Rows and roughly how far along a hidden order each lies, from 0 to 30:
In the rows, zero is written as 100.
[114,110,99,111,97,89,103,81,111,86,101,110,90,94,98,99,92,116,102,108,143] : 27
[141,134,117,90,100,70,108,115,115,55,110,102,88,104,87,104,97,106,121,74,151] : 5
[91,116,96,100,96,97,105,82,115,85,107,106,85,87,75,125,111,117,115,104,116] : 29
[119,110,109,109,100,76,106,96,106,78,104,105,90,103,107,97,75,107,125,118,140] : 25
[116,85,102,121,100,92,100,80,109,90,92,114,102,106,130,88,80,109,113,102,118] : 23
[143,109,112,107,100,82,107,96,101,79,91,106,106,112,118,72,79,97,100,76,188] : 2
[96,110,94,92,95,97,99,80,114,98,109,102,87,89,72,114,120,113,109,114,115] : 30
[59,75,88,105,106,102,98,104,78,117,96,94,103,101,108,108,94,92,91,128,66] : 17
[111,130,94,80,101,87,101,120,109,91,112,94,81,91,63,137,116,111,101,98,109] : 9
[87,95,90,90,100,104,94,92,100,112,106,93,94,83,71,126,127,105,93,102,48] : 11
[125,111,88,94,104,99,108,87,103,104,99,107,87,78,74,118,144,116,65,94,134] : 8
[87,85,98,107,106,108,101,123,85,109,92,101,112,111,127,87,77,86,87,99,78] : 19
[111,73,102,122,100,96,98,79,104,110,87,112,113,105,139,59,82,112,102,102,106] : 22
[141,116,114,105,99,71,107,95,109,71,97,108,97,108,116,79,89,108,110,82,164] : 3
[114,81,108,104,94,51,100,75,103,86,101,104,107,115,101,89,67,97,146,122,157] : 1
[138,127,106,99,103,84,112,91,103,84,98,108,84,100,89,98,98,108,87,78,161] : 4
[87,33,77,111,100,119,81,56,101,162,88,109,121,85,99,94,127,110,59,105,39] : 14
[155,181,110,105,114,116,127,151,80,64,88,102,80,96,116,87,109,92,41,56,160] : 26
[105,78,93,107,106,133,93,111,87,132,84,102,117,95,125,89,125,94,47,70,54] : 15
[138,141,106,87,102,79,109,108,108,65,106,99,84,92,79,114,118,106,84,82,154] : 7
[88,64,104,108,95,64,94,62,99,99,96,106,109,112,98,86,74,97,123,127,135] : 0
[98,67,99,121,102,93,95,83,99,121,90,109,117,108,131,74,77,101,99,111,92] : 21
[78,72,107,110,99,83,95,93,102,98,103,98,110,115,117,94,60,96,142,125,88] : 20
[93,90,100,80,100,104,90,121,102,113,107,90,100,94,86,120,114,96,101,91,63] : 13
[121,109,91,95,102,112,96,96,102,108,96,102,97,80,89,105,139,110,59,74,81] : 10
[161,65,87,132,94,119,87,30,112,138,83,129,107,73,102,67,136,135,51,93,114] : 28
[85,65,89,102,107,121,96,101,84,126,91,97,111,97,117,119,107,91,65,100,52] : 16

[142,111,100,106,97,106,103,84,114,120,75,94,99,94,104,91,63,111,100,82,88,104,73,99,95,68,81,111,110,98,94,95,104,118,103,100,104,111,107,146,143,96,96,111,107,51,69] : 6
[134,90,97,111,77,101,102,105,92,91,100,110,103,84,132,95,135,106,109,83,107,91,103,105,100,116,100,102,136,103,107,103,104,110,118,95,120,100,113,154,64,114,112,101,105,136,91] : 7
[111,65,107,89,72,115,89,114,101,119,65,127,101,121,124,96,126,100,102,103,96,96,114,104,102,87,108,97,115,99,102,101,90,101,108,104,112,103,92,93,112,89,114,96,122,32,49] : 30
[102,84,101,102,55,114,109,100,109,115,59,91,98,97,79,96,111,80,105,99,132,112,104,93,101,80,121,98,107,98,104,101,101,102,112,98,93,95,113,73,110,119,67,84,87,104,126] : 0
[134,90,88,117,75,103,102,102,104,103,77,106,99,93,71,101,153,101,104,103,111,113,78,101,103,98,104,93,85,102,104,95,89,102,102,96,87,108,108,57,57,119,103,87,77,33,48] : 15
[112,101,88,91,31,105,91,94,116,71,66,93,101,88,124,105,126,104,97,93,115,113,92,102,102,85,114,103,91,101,99,91,99,96,105,105,113,100,88,66,122,111,105,120,107,68,118] : 13
[124,79,99,91,101,101,105,114,92,86,39,104,99,98,83,98,117,99,100,105,99,92,118,96,102,83,104,97,125,100,107,100,89,117,58,104,96,93,84,137,119,86,129,127,109,79,126] : 16
[150,88,117,116,92,88,100,103,121,97,66,112,100,108,79,106,81,107,101,109,110,106,131,99,105,149,96,108,103,102,103,96,95,103,72,94,102,107,110,134,52,83,133,95,122,86,33] : 25
[110,85,98,94,57,105,95,103,90,115,96,131,101,114,132,94,120,98,105,88,105,104,114,98,98,107,111,95,133,103,98,107,85,109,129,104,120,98,104,87,115,102,114,81,118,59,21] : 0
[119,111,111,114,82,107,107,93,112,112,53,71,99,96,88,105,114,129,101,76,84,112,65,98,97,77,79,104,105,102,99,99,97,116,98,93,94,106,103,117,65,109,124,82,91,54,54] : 24
[128,86,99,111,125,103,99,84,102,81,104,82,101,93,124,104,142,112,111,81,85,88,104,100,102,110,89,101,112,98,109,95,116,115,95,96,109,100,118,138,67,97,102,109,108,93,124] : 22
[125,101,94,94,109,109,102,77,102,81,93,107,99,102,127,104,113,112,106,79,94,95,113,101,100,68,95,97,95,92,99,96,114,118,91,99,102,103,115,90,124,89,82,128,87,74,66] : 4
[114,122,111,98,102,112,104,84,97,115,43,82,98,106,103,104,112,117,100,83,94,114,75,92,98,57,87,97,106,102,97,101,103,119,106,98,101,102,100,96,108,99,102,82,121,42,45] : 25
[135,61,102,121,67,98,95,107,104,89,84,104,99,106,121,102,95,113,105,96,107,77,122,92,100,130,111,104,88,101,100,93,74,85,99,89,123,96,90,33,85,112,139,86,69,118,158] : 1
[147,83,112,98,118,85,114,117,96,95,41,86,98,105,95,102,110,104,106,109,100,93,141,79,107,148,94,102,109,101,97,94,81,111,61,95,109,89,91,135,39,95,132,77,71,112,200] : 1
